Below are the code and all the weights of a small trained network. Each question names an input and a class and asks about switching units off, where a switched-off unit gives its printed mean instead of its output.

import numpy as np


def w(rows, s, z=0):
    codes = np.array(rows[::2]) - 128.0
    scale = np.full(codes.shape[1], s)
    scale[-1] = z or s
    return codes * scale


def f(y):
    return np.maximum(y, 0)


def log_softmax(a):
    a = a - a.max(-1, keepdims=True)
    return a - np.log(np.exp(a).sum(-1, keepdims=True))


def net(x, mask):
    res = np.array(x, float).reshape(1, 3) / 4 @ E
    y = f(res @ A[0][:, :-1].T + A[0][:, -1])
    res = res + np.where(mask, y, B[0][:, -1]) @ B[0][:, :-1]
    return log_softmax(res[-1] @ U[:, :-1].T + U[:, -1])


A, B = {}, {}
E = w([
[83,1,145],'x0',
[124,170,215],'x1',
[12,138,90],'x2',
],0.013)
A[0] = w([
[34,38,60,249],'N1',
[80,165,63,184],'N2',
[124,76,254,147],'N3',
[137,236,183,163],'N4',
[185,137,61,208],'N5',
[116,51,156,254],'N6',
],0.014,0.0045)
B[0] = w([
[39,118,71,253],'N1',
[112,187,93,177],'N2',
[125,32,192,189],'N3',
[124,140,220,196],'N4',
[231,156,81,178],'N5',
[138,4,96,203],'N6',
],0.013,0.02)
U = w([
[131,109,37,68],'0',
[99,189,217,114],'1',
[101,183,95,2],'2',
[9,154,65,205],'3',
[199,205,68,220],'4',
[99,73,170,156],'5',
],0.013,0.005)

Each question gives the input, the list of numbers given to net, and the class t.
The units are the neurons (one row each of A and B). Each row of codes is followed by its name. A weight is (code - 128) times the scale printed after its matrix; where a second scale follows, it is the last column's (A, B and U).
mask holds one flag per neuron, in row order. A switched-off neuron (its flag False) gives its mean, the last column of its row in B, instead of its output. The means were averaged over made-up inputs and are rounded, as every weight is.
A unit's drop is (log p(t) with every unit on - log p(t) with that unit switched off) / (log p(t) with every unit on - log p(t) with every unit switched off).
The circuit of an input: a set's keep is (log p(t) with only the set's units on - log p(t) with every unit switched off) / (log p(t) with every unit on - log p(t) with every unit switched off). Starting from all 6 units, units are removed one at a time, each time the one whose removal leaves the highest keep (on an exact tie, the one counted first), for as long as the keep stays at least 0.8.
circuit, biggest first: the units of the circuit, biggest drop first
top k neurons: the k neurons with the biggest drops, biggest first
drop when u is switched off: that unit's drop, to one decimal
input [-2,0,0], class 1: circuit, biggest first => N1, N6
input [-7,1,3], class 1: circuit, biggest first => N4
input [0,8,6], class 1: circuit, biggest first => N6, N1
input [-6,0,-1], class 4: top 3 neurons => N5, N3, N1
input [0,-2,-6], class 4: circuit, biggest first => N1, N5
input [-1,6,-2], class 1: top 2 neurons => N6, N4
input [7,-6,-5], class 0: top 3 neurons => N4, N1, N6
input [-3,-1,3], class 2: circuit, biggest first => N1, N6
input [-2,5,6], class 1: top 2 neurons => N1, N4
input [-2,1,-1], class 1: top 2 neurons => N1, N6
input [-6,0,-2], class 4: top 3 neurons => N5, N3, N1
input [-2,7,7], class 1: top 2 neurons => N1, N4
input [-3,-7,-4], class 4: drop when N3 is switched off => 0.0
input [5,-6,0], class 3: circuit, biggest first => N1
input [-5,-1,0], class 4: drop when N1 is switched off => 0.1
input [-6,5,-1], class 1: drop when N4 is switched off => 0.2
